Each row, then one of two labels for whether it has a hidden trait; a new part has new ones:
(in the rows, 128 means zero)
110 131 123 148 120 152 122 183 142 66 130 78 107 96 88 101 149 147 138 89 151 153 144 130 90 158 152
(58)
110 142 118 140 85 112 148 64 140 116 105 138 147 106 78 127 155 119 130 124 107 156 135 115 93 87 102
(55)
135 118 115 156 97 140 144 37 89 223 102 142 56 131 166 94 116 159 146 157 143 128 179 104 158 120 76
(55)
120 118 128 114 152 130 127 59 108 223 134 133 187 122 136 117 125 92 103 82 91 115 109 168 99 128 87
(58)
149 145 145 117 116 73 139 170 140 231 130 106 35 108 112 121 109 81 138 152 84 112 106 129 104 85 177
(55)
111 140 129 165 121 150 111 161 143 48 136 83 136 104 78 130 156 164 132 92 145 152 159 131 91 160 141
(58)
134 124 114 155 83 107 144 29 109 234 98 157 89 121 100 86 129 119 140 145 109 141 169 126 137 94 92
(55)
132 129 121 107 129 115 88 184 90 184 149 140 183 151 182 150 127 157 144 147 134 129 144 124 110 120 83
(55)
133 134 144 124 149 116 116 169 111 92 153 83 78 125 177 132 108 136 145 162 141 106 82 105 140 98 107
(55)
134 123 143 159 154 157 94 114 90 218 152 128 122 122 115 134 151 163 131 129 142 114 171 144 127 163 111
(58)
148 119 118 131 116 121 150 68 117 188 105 166 61 133 91 95 106 155 128 157 127 127 182 138 169 145 165
(55)
122 119 109 129 85 149 150 55 91 216 117 150 161 133 181 105 137 150 144 147 154 139 157 114 112 100 77
(55)
111 145 118 102 88 140 153 48 141 142 110 163 165 97 83 134 153 99 118 128 115 131 99 134 94 90 75
(55)
122 116 118 106 154 146 117 108 100 199 140 158 210 145 166 148 135 97 106 97 115 125 119 167 101 144 79
(58)
125 123 109 90 100 145 121 158 93 212 139 150 193 148 181 133 129 153 147 135 153 137 124 126 93 113 77
(55)
120 136 135 121 153 156 102 121 126 123 139 114 60 91 77 117 154 160 126 112 144 125 179 159 122 159 171
(58)
137 116 107 74 143 175 137 133 145 13 120 176 171 161 116 157 113 144 106 143 152 115 101 169 167 166 178
(55)
150 142 132 116 115 84 123 194 140 154 144 109 88 133 140 148 117 98 139 156 93 117 107 118 112 89 177
(55)
136 129 110 78 125 148 131 197 141 129 124 132 44 110 107 104 117 140 131 119 151 130 127 163 118 147 180
(55)
112 141 119 85 98 157 148 43 137 133 117 165 170 99 98 137 153 96 107 122 110 111 90 146 100 94 77
(55)
123 121 136 161 116 133 129 73 109 111 109 97 56 124 178 90 101 148 135 152 149 128 121 101 160 119 79
(55)
132 131 141 166 150 105 89 169 110 153 147 125 180 148 153 150 143 142 119 100 95 149 182 142 111 158 107
(58)
133 124 140 167 161 143 99 146 89 214 153 113 166 134 122 148 154 163 130 111 126 124 178 150 115 160 108
(58)
137 140 122 145 89 82 156 70 140 220 105 150 127 116 73 126 142 99 130 150 100 138 141 126 119 87 121
(55)
124 127 112 81 137 158 116 70 144 49 112 169 129 130 122 137 116 116 104 115 125 115 93 169 155 155 136
(55)
141 113 129 152 144 140 134 67 87 220 127 132 106 115 108 101 133 155 136 134 129 117 182 155 129 144 115
(55)
112 119 128 172 121 115 125 171 147 59 112 76 114 123 118 94 116 109 138 85 138 154 135 104 110 149 127
(58)
146 137 123 142 83 81 152 104 139 211 106 154 81 132 75 119 123 101 132 154 102 137 145 137 142 85 171
(55)
113 119 140 162 154 119 100 171 137 101 140 78 180 133 100 132 145 124 121 89 115 155 171 138 103 163 130
(58)
142 118 129 154 140 151 131 59 86 216 122 147 86 126 128 106 129 162 142 158 148 115 170 129 160 146 109
(55)
141 119 109 94 131 106 108 200 136 80 129 172 219 156 171 166 113 120 106 114 109 146 113 165 141 151 154
(55)
112 130 134 74 153 154 118 44 136 71 119 168 135 112 125 134 118 94 107 110 98 109 93 146 144 133 83
(55)
122 122 144 141 139 127 124 149 119 101 135 79 66 122 172 100 104 125 147 145 147 112 90 105 145 112 97
(55)
135 129 134 100 150 153 113 42 123 61 107 169 49 117 118 115 107 140 106 143 123 108 143 128 159 164 122
(55)
122 132 111 76 89 149 126 198 143 106 135 129 131 136 179 115 117 147 145 128 150 142 94 142 96 114 163
(55)
123 117 125 115 154 152 131 207 136 149 147 78 72 100 91 105 129 137 142 97 157 131 134 157 93 158 184
(58)
149 124 114 88 125 128 138 165 131 175 113 160 41 118 85 101 100 138 129 139 128 127 150 167 143 137 182
(55)
118 144 139 105 136 156 98 61 145 59 132 147 79 94 74 139 154 159 110 123 128 107 145 141 133 149 125
(58)
109 117 127 176 149 110 118 161 146 71 119 75 145 137 119 100 119 89 125 61 124 152 131 113 117 165 123
(58)
111 130 124 122 142 158 120 212 140 128 140 78 60 96 89 96 144 153 137 90 156 142 154 157 95 162 182
(58)
149 123 110 76 128 129 145 201 138 141 121 153 74 131 100 121 108 139 130 145 145 126 130 172 141 141 183
(55)
134 134 135 168 133 76 91 191 138 108 134 138 185 154 139 153 134 124 113 94 101 154 165 134 125 152 123
(55)
134 121 140 158 142 153 125 55 96 114 119 130 64 134 178 106 108 169 145 162 151 106 142 101 164 135 80
(55)
123 119 109 78 138 156 114 78 135 84 119 168 194 146 158 142 117 89 104 102 109 128 95 169 131 155 103
(55)
132 127 134 155 149 94 89 186 116 144 148 139 177 148 166 156 134 131 115 98 87 153 168 151 114 159 112
(58)
137 143 144 151 141 84 89 189 104 149 148 128 173 151 174 157 142 159 136 145 99 127 161 119 118 131 111
(55)
124 142 142 118 151 155 94 75 129 56 146 144 89 98 90 156 154 158 113 152 115 105 139 112 141 129 103
(58)
151 133 122 82 115 83 135 194 139 164 133 128 72 137 136 131 105 112 137 158 123 128 109 146 116 104 186
(55)
